Here is a tiny trained network, its code and every weight. The questions are about switching its units off for an input and a class, where a switched-off unit gives its printed mean instead of its output.

import numpy as np


def w(rows, s, z=0):
    codes = np.array(rows[::2]) - 128.0
    scale = np.full(codes.shape[1], s)
    scale[-1] = z or s
    return codes * scale


def f(y):
    return np.maximum(y, 0)


def log_softmax(a):
    a = a - a.max(-1, keepdims=True)
    return a - np.log(np.exp(a).sum(-1, keepdims=True))


def net(x, mask):
    res = np.array(x, float).reshape(1, 8) / 4 @ E
    y = f(res @ A[0][:, :-1].T + A[0][:, -1])
    res = res + np.where(mask, y, B[0][:, -1]) @ B[0][:, :-1]
    return log_softmax(res[-1] @ U[:, :-1].T + U[:, -1])


A, B = {}, {}
E = w([
[157,130,116,254],'x0',
[139,134,124,123],'x1',
[130,132,120,125],'x2',
[84,193,141,147],'x3',
[130,122,181,138],'x4',
[133,128,157,127],'x5',
[132,135,91,117],'x6',
[131,133,101,123],'x7',
],0.011)
A[0] = w([
[110,109,124,140,206],'neuron 0',
[56,122,76,38,148],'neuron 1',
[167,108,110,186,1],'neuron 2',
[158,132,142,197,39],'neuron 3',
[161,40,194,127,143],'neuron 4',
[212,95,137,109,31],'neuron 5',
[158,124,100,187,57],'neuron 6',
[123,167,70,114,86],'neuron 7',
[115,105,155,66,215],'neuron 8',
[112,122,176,145,196],'neuron 9',
[138,131,172,122,145],'neuron 10',
[76,216,152,136,39],'neuron 11',
[170,100,173,164,117],'neuron 12',
[172,5,112,120,104],'neuron 13',
],0.013,0.005)
B[0] = w([
[225,139,111,107,178],'neuron 0',
[181,59,138,158,254],'neuron 1',
[99,24,202,60,175],'neuron 2',
[61,117,255,45,189],'neuron 3',
[111,169,105,148,201],'neuron 4',
[27,148,72,94,158],'neuron 5',
[147,35,227,76,190],'neuron 6',
[167,128,122,161,164],'neuron 7',
[92,51,132,199,235],'neuron 8',
[223,159,40,128,192],'neuron 9',
[239,81,48,179,163],'neuron 10',
[44,204,146,33,189],'neuron 11',
[146,114,15,99,181],'neuron 12',
[38,253,9,77,215],'neuron 13',
],0.0065,0.0079)
U = w([
[24,252,111,57,93],'0',
[221,105,129,229,244],'1',
[225,123,134,163,178],'2',
[195,2,219,125,3],'3',
[255,120,106,231,162],'4',
],0.0073,0.0054)

Each question gives the input, the list of numbers given to net, and the class t.
The units are the neurons (one row each of A and B). Each row of codes is followed by its name. A weight is (code - 128) times the scale printed after its matrix; where a second scale follows, it is the last column's (A, B and U).
mask holds one flag per neuron, in row order. A switched-off neuron (its flag False) gives its mean, the last column of its row in B, instead of its output. The means were averaged over made-up inputs and are rounded, as every weight is.
A unit's drop is (log p(t) with every unit on - log p(t) with that unit switched off) / (log p(t) with every unit on - log p(t) with every unit switched off).
The circuit of an input: a set's keep is (log p(t) with only the set's units on - log p(t) with every unit switched off) / (log p(t) with every unit on - log p(t) with every unit switched off). Starting from the 12 units with the biggest drops (on a tie, the unit counted first), units are removed one at a time, each time the one whose removal leaves the highest keep (on an exact tie, the one counted first), for as long as the keep stays at least 0.8.
units of the circuit, in order: the units of the circuit, biggest drop first
most important unit: the unit with the biggest drop
k most important neurons: the k neurons with the biggest drops, biggest first
drop of u: that unit's drop, to one decimal
input [-3,-4,7,-7,1,-3,5,-6], class 0: 2 most important neurons	neuron 13; neuron 5
input [-1,6,3,-4,8,5,-4,5], class 4: 4 most important neurons	neuron 10; neuron 11; neuron 3; neuron 9
input [-6,5,6,3,-5,-8,-6,-2], class 3: units of the circuit, in order	neuron 1
input [4,-3,6,1,1,3,1,0], class 3: units of the circuit, in order	neuron 13; neuron 3
input [-1,4,5,-8,-1,5,-4,-8], class 0: 2 most important neurons	neuron 13; neuron 5
input [7,5,-8,6,-5,6,6,-5], class 3: 4 most important neurons	neuron 6; neuron 13; neuron 3; neuron 2
input [6,-5,-7,8,-8,-6,-8,4], class 0: 3 most important neurons	neuron 11; neuron 1; neuron 3
input [-7,0,-1,-6,-4,3,-5,7], class 1: 2 most important neurons	neuron 1; neuron 8
input [-6,-1,-2,5,-4,-1,-7,7], class 1: 2 most important neurons	neuron 1; neuron 13
input [7,-7,-1,7,-3,-2,-8,-3], class 0: 3 most important neurons	neuron 11; neuron 3; neuron 1
input [-6,-7,-7,3,8,7,-8,-5], class 4: units of the circuit, in order	neuron 10; neuron 9
input [7,-2,0,3,4,-1,7,-6], class 3: 4 most important neurons	neuron 3; neuron 6; neuron 2; neuron 13
input [-7,-8,8,7,-6,5,0,-6], class 2: 2 most important neurons	neuron 1; neuron 13
input [-8,-7,-7,-8,3,6,-6,-8], class 0: 3 most important neurons	neuron 13; neuron 5; neuron 4
input [-8,6,-5,3,-4,7,-1,4], class 3: most important unit	neuron 1
input [-7,-4,-4,4,2,3,6,-6], class 3: 2 most important neurons	neuron 1; neuron 13
input [8,4,5,8,1,0,-1,-7], class 0: 2 most important neurons	neuron 11; neuron 3
input [7,-3,2,-5,3,-2,5,0], class 3: drop of neuron 3	0.3
input [-6,-4,-8,-1,-6,5,0,-3], class 3: drop of neuron 6	-0.2
input [-4,7,-1,3,2,-8,-7,-7], class 1: drop of neuron 8	0.1
